Below are the code and all the weights of a small trained network. Each question names an input and a class and asks about switching units off, where a switched-off unit gives its printed mean instead of its output.

import numpy as np


def w(rows, s, z=0):
    codes = np.array(rows[::2]) - 128.0
    scale = np.full(codes.shape[1], s)
    scale[-1] = z or s
    return codes * scale


def norm(h):
    return h / np.sqrt((h * h).mean(-1, keepdims=True) + 1e-5)


def f(y):
    return np.maximum(y, 0)


def log_softmax(a):
    a = a - a.max(-1, keepdims=True)
    return a - np.log(np.exp(a).sum(-1, keepdims=True))


def net(x, mask):
    res = np.array(x, float).reshape(1, 3) / 4 @ E
    u = 0
    for l in range(2):
        y = f(norm(res) @ A[l][:, :-1].T + A[l][:, -1])
        res = res + np.where(mask[u : u + 15], y, B[l][:, -1]) @ B[l][:, :-1]
        u += 15
    return log_softmax(norm(res)[-1] @ U[:, :-1].T + U[:, -1])


A, B = {}, {}
E = w([
[140,242,192,60,131,103,152],'x0',
[194,146,105,134,84,127,132],'x1',
[182,163,29,135,252,85,125],'x2',
],0.0034)
A[0] = w([
[109,140,105,143,172,104,129,38],'0.n0',
[160,141,109,153,47,146,180,118],'0.n1',
[136,171,175,162,68,162,131,66],'0.n2',
[107,80,66,154,153,89,99,138],'0.n3',
[244,150,88,147,164,112,90,176],'0.n4',
[3,111,143,129,162,163,138,87],'0.n5',
[2,106,122,122,202,116,78,44],'0.n6',
[121,164,178,127,111,107,117,88],'0.n7',
[76,108,97,120,189,130,175,77],'0.n8',
[55,132,157,122,207,147,105,6],'0.n9',
[104,99,93,178,155,91,88,78],'0.n10',
[109,51,140,153,89,182,100,82],'0.n11',
[223,111,105,197,84,178,200,164],'0.n12',
[104,106,151,194,88,137,162,169],'0.n13',
[116,192,128,83,144,113,52,51],'0.n14',
],0.0045,0.0023)
B[0] = w([
[112,150,138,163,186,95,20,152],'0.n0',
[132,113,146,128,228,217,88,187],'0.n1',
[55,112,128,135,207,134,109,189],'0.n2',
[51,159,115,63,98,52,144,220],'0.n3',
[52,142,163,110,189,190,127,253],'0.n4',
[244,78,183,155,135,176,161,199],'0.n5',
[253,67,185,124,108,222,241,192],'0.n6',
[90,117,61,100,135,120,191,177],'0.n7',
[147,170,165,120,156,183,53,169],'0.n8',
[249,89,136,141,149,172,231,157],'0.n9',
[75,165,66,111,74,75,187,185],'0.n10',
[59,183,86,60,151,51,125,217],'0.n11',
[165,89,203,131,184,194,217,217],'0.n12',
[87,183,70,112,195,128,67,209],'0.n13',
[66,119,100,77,104,92,234,168],'0.n14',
],0.0032,0.0033)
A[1] = w([
[206,217,84,112,183,109,97,128],'1.n0',
[115,73,49,227,150,162,148,107],'1.n1',
[70,109,194,122,9,149,54,119],'1.n2',
[76,75,105,173,76,189,138,128],'1.n3',
[156,112,57,186,183,81,106,124],'1.n4',
[140,147,217,78,136,162,121,105],'1.n5',
[170,145,100,131,165,96,32,101],'1.n6',
[169,179,210,103,113,22,132,88],'1.n7',
[99,34,143,113,196,147,179,145],'1.n8',
[253,102,172,169,161,218,155,104],'1.n9',
[118,84,62,159,83,98,126,89],'1.n10',
[140,116,142,135,87,3,77,4],'1.n11',
[102,189,120,98,180,137,188,149],'1.n12',
[105,69,33,185,41,62,141,69],'1.n13',
[93,138,156,165,77,124,48,89],'1.n14',
],0.0049,0.004)
B[1] = w([
[111,79,213,146,107,197,127,194],'1.n0',
[158,176,163,113,161,115,235,184],'1.n1',
[153,134,122,165,215,155,67,190],'1.n2',
[145,212,117,102,151,110,201,181],'1.n3',
[107,190,222,108,110,207,89,170],'1.n4',
[165,116,69,136,153,102,168,205],'1.n5',
[87,128,183,195,141,226,46,140],'1.n6',
[135,132,39,142,158,116,223,163],'1.n7',
[170,125,132,135,61,103,71,251],'1.n8',
[230,30,153,186,28,117,160,178],'1.n9',
[106,177,126,23,97,57,126,141],'1.n10',
[253,52,225,245,57,222,208,128],'1.n11',
[109,77,88,158,57,82,67,253],'1.n12',
[57,221,47,63,86,25,183,144],'1.n13',
[136,191,145,220,204,188,69,138],'1.n14',
],0.0045,0.0051)
U = w([
[65,162,211,187,220,237,56,175],'0',
[40,201,44,48,99,26,254,191],'1',
[230,22,186,175,56,180,206,190],'2',
[80,11,67,152,1,31,40,1],'3',
],0.0063,0.0022)

Each question gives the input, the list of numbers given to net, and the class t.
The units are the neurons (one row each of A and B). Each row of codes is followed by its name. A weight is (code - 128) times the scale printed after its matrix; where a second scale follows, it is the last column's (A, B and U).
mask holds one flag per neuron, layer by layer. A switched-off neuron (its flag False) gives its mean, the last column of its row in B, instead of its output. The means were averaged over made-up inputs and are rounded, as every weight is.
A unit's drop is (log p(t) with every unit on - log p(t) with that unit switched off) / (log p(t) with every unit on - log p(t) with every unit switched off).
The circuit of an input: a set's keep is (log p(t) with only the set's units on - log p(t) with every unit switched off) / (log p(t) with every unit on - log p(t) with every unit switched off). Starting from the 12 units with the biggest drops (on a tie, the unit counted first), units are removed one at a time, each time the one whose removal leaves the highest keep (on an exact tie, the one counted first), for as long as the keep stays at least 0.8.
units of the circuit, in order: the units of the circuit, biggest drop first
top k neurons: the k neurons with the biggest drops, biggest first
top k neurons in layer l: the k neurons of layer l with the biggest drops, biggest first
input [1,3,3], class 3: units of the circuit, in order => 1.n12, 1.n1
input [-4,-5,1], class 2: units of the circuit, in order => 0.n6
input [-3,-4,-4], class 0: top 2 neurons in layer 0 => 0.n11, 0.n12
input [-6,-6,0], class 1: top 3 neurons => 0.n10, 0.n3, 0.n12
input [-7,1,6], class 1: top 3 neurons => 0.n10, 0.n3, 1.n13
input [-8,1,6], class 1: units of the circuit, in order => 0.n3, 1.n13, 1.n1
input [5,-6,-4], class 2: top 3 neurons in layer 0 => 0.n5, 0.n11, 0.n3
input [-5,-7,-2], class 2: top 3 neurons => 0.n6, 0.n5, 1.n12
input [3,0,1], class 3: top 2 neurons in layer 0 => 0.n3, 0.n11
input [4,7,5], class 2: top 2 neurons in layer 0 => 0.n11, 0.n13
input [-6,-3,8], class 0: top 2 neurons => 1.n4, 0.n8
input [-8,-5,-6], class 1: top 2 neurons in layer 0 => 0.n11, 0.n4
input [-8,-1,6], class 1: top 2 neurons => 0.n10, 0.n3
input [-8,2,-6], class 1: top 2 neurons in layer 1 => 1.n13, 1.n3
input [-1,5,6], class 0: top neuron => 0.n6
input [-4,-7,-7], class 0: top 2 neurons => 0.n11, 1.n2
input [-6,6,3], class 1: top 2 neurons => 0.n3, 0.n10
input [-8,-8,4], class 1: top 2 neurons => 0.n10, 0.n3
input [-6,4,-6], class 0: top 2 neurons in layer 1 => 1.n2, 1.n14
input [0,-1,-3], class 3: top neuron => 0.n11
input [-2,-6,-1], class 2: top 2 neurons in layer 0 => 0.n6, 0.n5
input [7,1,8], class 0: top 2 neurons in layer 1 => 1.n0, 1.n6
